Below are the code and all the weights of a small trained network. Each question names an input and a target symbol and asks about switching units off, where a switched-off unit gives its printed mean instead of its output.

import numpy as np


def w(rows, s, z=0):
    codes = np.array(rows[::2]) - 128.0
    scale = np.full(codes.shape[1], s)
    scale[-1] = z or s
    return codes * scale


def norm(h):
    return h / np.sqrt((h * h).mean(-1, keepdims=True) + 1e-5)


def f(y):
    return y / 2 * (1 + np.tanh(0.7978845608 * (y + 0.044715 * y**3)))


def softmax(a):
    e = np.exp(a - a.max(-1, keepdims=True))
    return e / e.sum(-1, keepdims=True)


def log_softmax(a):
    a = a - a.max(-1, keepdims=True)
    return a - np.log(np.exp(a).sum(-1, keepdims=True))


def net(x, mask):
    ids = ['ΓΘΨΩδεζλμσ'.index(c) for c in x.split()]
    T = len(ids)
    res = E[ids] + P[:T]
    u = 0
    for l in range(2):
        r = norm(res)
        for j in range(3):
            rows = slice(2 * j, 2 * j + 2)
            q, k, v = (r @ M[l][rows].T for M in (Q, K, V))
            z = softmax(np.where(np.tri(T) > 0, q @ k.T / 2**0.5, -1e9)) @ v
            o = O[l][rows]
            res = res + np.where(mask[u + j], z, o[:, -1]) @ o[:, :-1]
        u += 3
        y = f(norm(res) @ A[l][:, :-1].T + A[l][:, -1])
        res = res + np.where(mask[u : u + 8], y, B[l][:, -1]) @ B[l][:, :-1]
        u += 8
    return log_softmax(norm(res)[-1] @ U[:, :-1].T + U[:, -1])


Q, K, V, O, A, B = {}, {}, {}, {}, {}, {}
E = w([
[127,76,144,148,85,154,59,195,123],'Γ',
[30,216,50,177,118,18,219,138,170],'Θ',
[61,57,107,179,155,42,178,66,162],'Ψ',
[129,151,187,148,83,73,192,209,174],'Ω',
[61,51,140,121,98,44,142,173,72],'δ',
[154,3,131,174,113,133,203,128,236],'ε',
[216,228,144,205,99,47,129,88,215],'ζ',
[157,85,212,148,145,120,199,83,115],'λ',
[220,100,90,23,211,140,169,136,204],'μ',
[61,126,176,122,201,126,95,105,169],'σ',
],0.019)
P = w([
[103,136,124,123,86,10,151,124,149],'0',
[111,130,140,116,85,35,140,122,134],'1',
[123,134,140,102,116,43,139,126,133],'2',
[138,125,136,111,117,61,132,121,119],'3',
[147,112,126,94,114,78,123,118,109],'4',
[155,118,127,98,123,97,125,114,102],'5',
[163,113,118,109,123,121,119,110,91],'6',
[171,123,110,106,136,148,108,114,91],'7',
[157,119,111,114,137,162,106,118,89],'8',
[181,119,104,135,147,160,101,134,94],'9',
],0.013)
Q[0] = w([
[129,152,129,120,80,167,197,106,127],'0.h0',
[131,202,127,123,175,122,51,166,140],'0.h0',
[170,65,137,131,160,11,172,121,160],'0.h1',
[110,134,99,184,66,101,140,115,149],'0.h1',
[120,237,103,161,95,112,162,181,134],'0.h2',
[166,131,85,132,85,122,146,130,109],'0.h2',
],0.011)
K[0] = w([
[145,164,81,210,98,102,135,144,157],'0.h0',
[43,111,137,121,146,186,75,114,186],'0.h0',
[100,110,113,133,202,254,112,90,69],'0.h1',
[117,114,129,104,100,140,167,106,68],'0.h1',
[159,209,135,184,115,72,76,181,167],'0.h2',
[180,140,116,111,100,134,159,107,133],'0.h2',
],0.0097)
V[0] = w([
[158,208,138,105,56,141,142,89,96],'0.h0',
[48,99,195,167,189,189,67,138,248],'0.h0',
[85,149,148,124,200,152,87,152,254],'0.h1',
[58,66,81,219,22,118,92,165,176],'0.h1',
[25,145,178,137,192,84,109,160,127],'0.h2',
[182,211,123,125,60,68,143,200,194],'0.h2',
],0.0055)
O[0] = w([
[82,143,134,141,133,183,120,123,165,86],'0.h0',
[56,180,118,91,1,213,84,15,97,96],'0.h0',
[49,122,25,102,29,211,120,129,129,138],'0.h1',
[184,61,49,155,117,188,133,140,51,99],'0.h1',
[99,61,139,90,93,148,101,114,52,172],'0.h2',
[209,109,126,30,86,105,187,114,20,253],'0.h2',
],0.0074,0.0036)
A[0] = w([
[79,107,63,137,110,105,136,127,170,3],'0.n0',
[131,150,162,107,20,177,101,229,150,120],'0.n1',
[125,91,208,130,191,130,169,53,134,216],'0.n2',
[41,87,120,236,184,96,155,78,181,48],'0.n3',
[79,116,118,177,144,30,96,122,102,75],'0.n4',
[93,148,50,92,53,174,172,69,1,103],'0.n5',
[158,117,203,166,163,90,139,161,167,199],'0.n6',
[125,127,134,64,75,70,235,177,166,117],'0.n7',
],0.0074,0.0027)
B[0] = w([
[189,89,121,155,153,100,172,58,136,134],'0.n0',
[255,48,123,113,81,140,153,143,141,145],'0.n1',
[95,95,154,129,87,101,9,147,215,206],'0.n2',
[144,78,179,116,88,99,142,63,141,184],'0.n3',
[139,108,93,60,238,34,167,175,117,171],'0.n4',
[154,106,90,131,111,88,204,132,148,166],'0.n5',
[135,166,138,71,82,139,87,180,87,216],'0.n6',
[48,128,121,108,65,154,141,166,125,254],'0.n7',
],0.0079,0.0082)
Q[1] = w([
[181,54,185,87,38,2,150,182,172],'1.h0',
[112,129,186,159,100,115,132,97,147],'1.h0',
[160,173,145,197,78,254,122,97,73],'1.h1',
[39,215,77,170,215,153,86,82,94],'1.h1',
[218,78,123,9,51,68,142,148,150],'1.h2',
[107,83,81,139,105,115,114,170,164],'1.h2',
],0.0085)
K[1] = w([
[131,103,125,135,184,215,51,130,209],'1.h0',
[134,136,57,123,101,124,83,194,140],'1.h0',
[134,134,27,124,145,190,122,84,165],'1.h1',
[72,140,124,199,125,119,41,58,159],'1.h1',
[206,138,172,122,150,179,27,1,220],'1.h2',
[154,212,83,159,118,181,101,103,137],'1.h2',
],0.0098)
V[1] = w([
[154,118,227,254,56,88,125,111,128],'1.h0',
[89,155,133,155,169,134,67,112,11],'1.h0',
[89,160,188,157,241,182,172,84,113],'1.h1',
[220,48,89,139,148,50,102,74,204],'1.h1',
[28,58,187,131,130,196,113,173,149],'1.h2',
[107,224,147,131,98,93,90,63,50],'1.h2',
],0.0074)
O[1] = w([
[132,116,174,252,79,85,127,107,80,151],'1.h0',
[91,125,161,33,136,103,101,85,35,35],'1.h0',
[134,101,68,97,100,42,165,141,140,11],'1.h1',
[127,203,49,181,186,128,30,152,176,140],'1.h1',
[1,88,102,175,94,128,92,181,114,142],'1.h2',
[139,184,122,151,61,123,78,43,72,116],'1.h2',
],0.0084,0.012)
A[1] = w([
[168,202,156,121,45,125,87,140,62,212],'1.n0',
[131,96,118,19,127,62,128,201,62,79],'1.n1',
[161,82,199,144,105,203,47,164,101,129],'1.n2',
[149,132,2,113,207,238,89,136,102,132],'1.n3',
[133,160,67,88,181,139,88,89,134,121],'1.n4',
[121,13,129,61,166,29,57,151,90,84],'1.n5',
[76,183,140,117,128,120,216,134,148,124],'1.n6',
[29,98,103,135,123,120,93,52,162,253],'1.n7',
],0.0091,0.0024)
B[1] = w([
[148,123,137,106,184,179,12,88,146,214],'1.n0',
[96,202,146,176,183,254,121,76,82,195],'1.n1',
[94,109,118,45,132,14,66,143,96,253],'1.n2',
[46,161,140,18,136,167,70,108,167,156],'1.n3',
[101,159,121,73,44,173,140,149,150,129],'1.n4',
[150,170,137,129,215,201,103,73,172,211],'1.n5',
[187,126,155,74,69,109,31,113,97,182],'1.n6',
[136,100,107,69,71,229,74,36,91,237],'1.n7',
],0.0079,0.0055)
U = w([
[171,77,73,104,129,85,63,214,72,31],'Γ',
[95,152,112,97,98,1,190,160,98,255],'Θ',
[114,88,96,136,179,34,134,77,166,116],'Ψ',
[139,130,254,122,61,153,205,193,68,95],'Ω',
[92,152,168,179,205,163,151,176,65,214],'δ',
[111,82,122,240,73,136,173,217,176,189],'ε',
[231,209,165,171,94,113,129,110,143,149],'ζ',
[33,183,234,182,94,31,62,178,157,112],'λ',
[86,188,147,61,122,126,143,207,235,68],'μ',
[47,161,118,147,27,172,105,92,115,169],'σ',
],0.0069,0.0024)

Each question gives the input, a string of symbols that net reads in full, and the target symbol t.
The units are the heads (2 rows each of Q, K, V and O) and the neurons (one row each of A and B). Each row of codes is followed by its name. A weight is (code - 128) times the scale printed after its matrix; where a second scale follows, it is the last column's (O, A, B and U).
mask holds one flag per unit, layer by layer, with each layer's heads first. A switched-off unit (its flag False) gives its mean, the last column of its rows in O or B, instead of its output. The means were averaged over made-up inputs and are rounded, as every weight is.
A unit's drop is (log p(t) with every unit on - log p(t) with that unit switched off) / (log p(t) with every unit on - log p(t) with every unit switched off).
The circuit of an input: a set's keep is (log p(t) with only the set's units on - log p(t) with every unit switched off) / (log p(t) with every unit on - log p(t) with every unit switched off). Starting from the 12 units with the biggest drops (on a tie, the unit counted first), units are removed one at a time, each time the one whose removal leaves the highest keep (on an exact tie, the one counted first), for as long as the keep stays at least 0.8.
circuit, biggest first: the units of the circuit, biggest drop first
most important unit: the unit with the biggest drop
top k neurons: the k neurons with the biggest drops, biggest first
top k neurons in layer l: the k neurons of layer l with the biggest drops, biggest first
heads that matter: for each layer, one digit per head in row order, 1 if its drop is at least 0.15 and else 0, layers parted by /
drop when u is switched off: that unit's drop, to one decimal
input Ω ε Θ Ω, target ε: circuit, biggest first	1.h0
input Ω Ω Θ Θ Ω Ψ ε ε Ψ, target ε: heads that matter	000 / 101
input Ψ Ψ ε ε δ Ω δ, target δ: heads that matter	000 / 000
input Θ δ δ μ ε, target μ: top 2 neurons	0.n3, 0.n6
input σ δ δ λ Θ σ ε ε δ, target ε: top 2 neurons in layer 1	1.n2, 1.n0
input λ ζ Γ ε Ω Ψ ε Ω, target ε: heads that matter	001 / 101
input Θ μ Γ, target μ: top 2 neurons	1.n3, 0.n2
input λ μ ε ε σ, target σ: circuit, biggest first	0.h0, 1.n7
input Ψ Γ Ψ λ μ ζ, target μ: heads that matter	000 / 100
input Γ ε Θ σ σ Θ, target σ: top 3 neurons in layer 1	1.n7, 1.n2, 1.n6
input Ω ζ Ω, target Ω: heads that matter	000 / 010
input Ψ Θ λ λ λ μ δ σ Θ μ, target σ: circuit, biggest first	0.h1, 1.h2, 0.h0
input ε Θ Γ σ ε ζ μ δ, target μ: circuit, biggest first	1.h0, 0.h1
input σ λ Ω σ μ, target σ: most important unit	0.n7
input Ψ σ λ ε σ λ Γ Ω Ω Θ, target Θ: top 2 neurons in layer 0	0.n5, 0.n6
input Ψ Γ Γ, target Γ: heads that matter	010 / 000
input ε Θ Θ Θ Θ ε ζ Ω, target ζ: heads that matter	000 / 001
input μ λ Ω, target Ω: heads that matter	001 / 010
input λ λ δ Θ μ δ, target δ: heads that matter	000 / 000
input Ψ ζ ε ε ε Ω ε Θ, target ε: most important unit	1.h0
input λ Ψ Γ Ψ λ ε, target λ: top 2 neurons	0.n2, 0.n6
input Ω Γ Γ μ Θ μ Θ, target μ: heads that matter	000 / 101
input ζ Ω μ ε λ Θ Γ ε ε λ, target λ: top 2 neurons in layer 0	0.n2, 0.n6
input Θ σ Ω Ψ, target σ: drop when 0.n4 is switched off	-0.3
input Ω λ Γ Ω λ δ σ, target σ: drop when 1.n7 is switched off	0.1
input σ Ω λ Θ Θ Ψ δ λ μ δ, target μ: drop when 0.h1 is switched off	0.3
input Θ Θ ζ λ, target λ: most important unit	0.n2
input μ σ λ Θ μ ε, target μ: drop when 0.n6 is switched off	0.2
